Below is a small trained network, with its code and all its weights. Each question gives an input and a class and asks what happens when units are switched off, that is, made to give their printed mean instead of their output.

import numpy as np


def w(rows, s, z=0):
    codes = np.array(rows[::2]) - 128.0
    scale = np.full(codes.shape[1], s)
    scale[-1] = z or s
    return codes * scale


def f(y):
    return np.maximum(y, 0)


def log_softmax(a):
    a = a - a.max(-1, keepdims=True)
    return a - np.log(np.exp(a).sum(-1, keepdims=True))


def net(x, mask):
    res = np.array(x, float).reshape(1, 5) / 4 @ E
    y = f(res @ A[0][:, :-1].T + A[0][:, -1])
    res = res + np.where(mask, y, B[0][:, -1]) @ B[0][:, :-1]
    return log_softmax(res[-1] @ U[:, :-1].T + U[:, -1])


A, B = {}, {}
E = w([
[143,121,135,84,140,154,85,122,122],'x0',
[143,33,91,81,121,5,141,75,152],'x1',
[137,142,102,119,110,135,134,139,127],'x2',
[212,160,228,170,60,77,90,65,70],'x3',
[92,231,91,163,117,153,74,39,199],'x4',
],0.018)
A[0] = w([
[243,160,200,154,48,92,100,127,144,145],'N0',
[158,80,55,116,124,39,85,61,189,69],'N1',
[142,44,60,79,135,56,163,92,169,156],'N2',
[154,26,131,144,121,186,157,195,36,255],'N3',
[197,73,188,139,44,118,146,204,76,148],'N4',
[159,2,75,83,115,59,183,78,87,124],'N5',
[83,116,79,158,215,126,89,196,215,250],'N6',
],0.0097,0.0089)
B[0] = w([
[164,142,228,152,113,115,50,94,81,228],'N0',
[169,126,107,98,47,86,140,122,189,212],'N1',
[174,46,143,108,173,106,65,125,159,239],'N2',
[59,189,205,107,146,98,204,254,164,253],'N3',
[59,127,169,99,175,62,100,132,70,225],'N4',
[119,52,70,98,108,112,88,127,98,252],'N5',
[121,133,67,84,172,212,140,98,183,246],'N6',
],0.012,0.024)
U = w([
[94,143,105,96,178,146,221,230,140,105],'0',
[128,24,66,89,161,110,137,218,134,151],'1',
[117,198,187,137,135,76,132,173,71,96],'2',
[118,48,123,97,111,57,89,127,5,121],'3',
[71,182,38,143,149,209,111,112,116,239],'4',
[156,99,43,94,122,120,117,75,192,3],'5',
[178,197,149,220,82,195,105,47,86,212],'6',
[177,120,133,158,32,54,94,37,145,99],'7',
],0.012,0.0043)

Each question gives the input, the list of numbers given to net, and the class t.
The units are the neurons (one row each of A and B). Each row of codes is followed by its name. A weight is (code - 128) times the scale printed after its matrix; where a second scale follows, it is the last column's (A, B and U).
mask holds one flag per neuron, in row order. A switched-off neuron (its flag False) gives its mean, the last column of its row in B, instead of its output. The means were averaged over made-up inputs and are rounded, as every weight is.
A unit's drop is (log p(t) with every unit on - log p(t) with that unit switched off) / (log p(t) with every unit on - log p(t) with every unit switched off).
The circuit of an input: a set's keep is (log p(t) with only the set's units on - log p(t) with every unit switched off) / (log p(t) with every unit on - log p(t) with every unit switched off). Starting from all 7 units, units are removed one at a time, each time the one whose removal leaves the highest keep (on an exact tie, the one counted first), for as long as the keep stays at least 0.8.
units of the circuit, in order: the units of the circuit, biggest drop first
k most important neurons: the k neurons with the biggest drops, biggest first
drop of u: that unit's drop, to one decimal
input [6,-8,-2,4,3], class 6: most important neuron => N3
input [5,0,5,0,1], class 4: units of the circuit, in order => N3, N2, N5
input [3,4,0,-1,1], class 5: units of the circuit, in order => N3, N4
input [0,-1,8,0,7], class 4: 4 most important neurons => N0, N2, N3, N1
input [2,0,5,1,-8], class 2: 2 most important neurons => N3, N4
input [0,-1,-6,8,-1], class 2: 2 most important neurons => N5, N2
input [-5,0,4,4,0], class 2: 2 most important neurons => N5, N2
input [-4,0,0,5,0], class 2: 2 most important neurons => N5, N2
input [-6,1,6,1,2], class 7: 2 most important neurons => N3, N6
input [4,0,1,2,-4], class 2: 2 most important neurons => N3, N2
input [1,0,3,-3,8], class 4: 2 most important neurons => N2, N5
input [3,-5,-7,1,-6], class 2: 2 most important neurons => N6, N4
input [0,6,-5,-1,2], class 5: 2 most important neurons => N3, N1
input [0,0,6,-1,-7], class 0: units of the circuit, in order => N3
input [3,8,-6,4,1], class 7: 2 most important neurons => N1, N3
input [1,-5,-4,1,2], class 6: drop of N3 => 0.6
input [-5,7,2,-3,5], class 5: drop of N0 => 0.0
input [-8,0,3,1,7], class 6: drop of N4 => 0.1
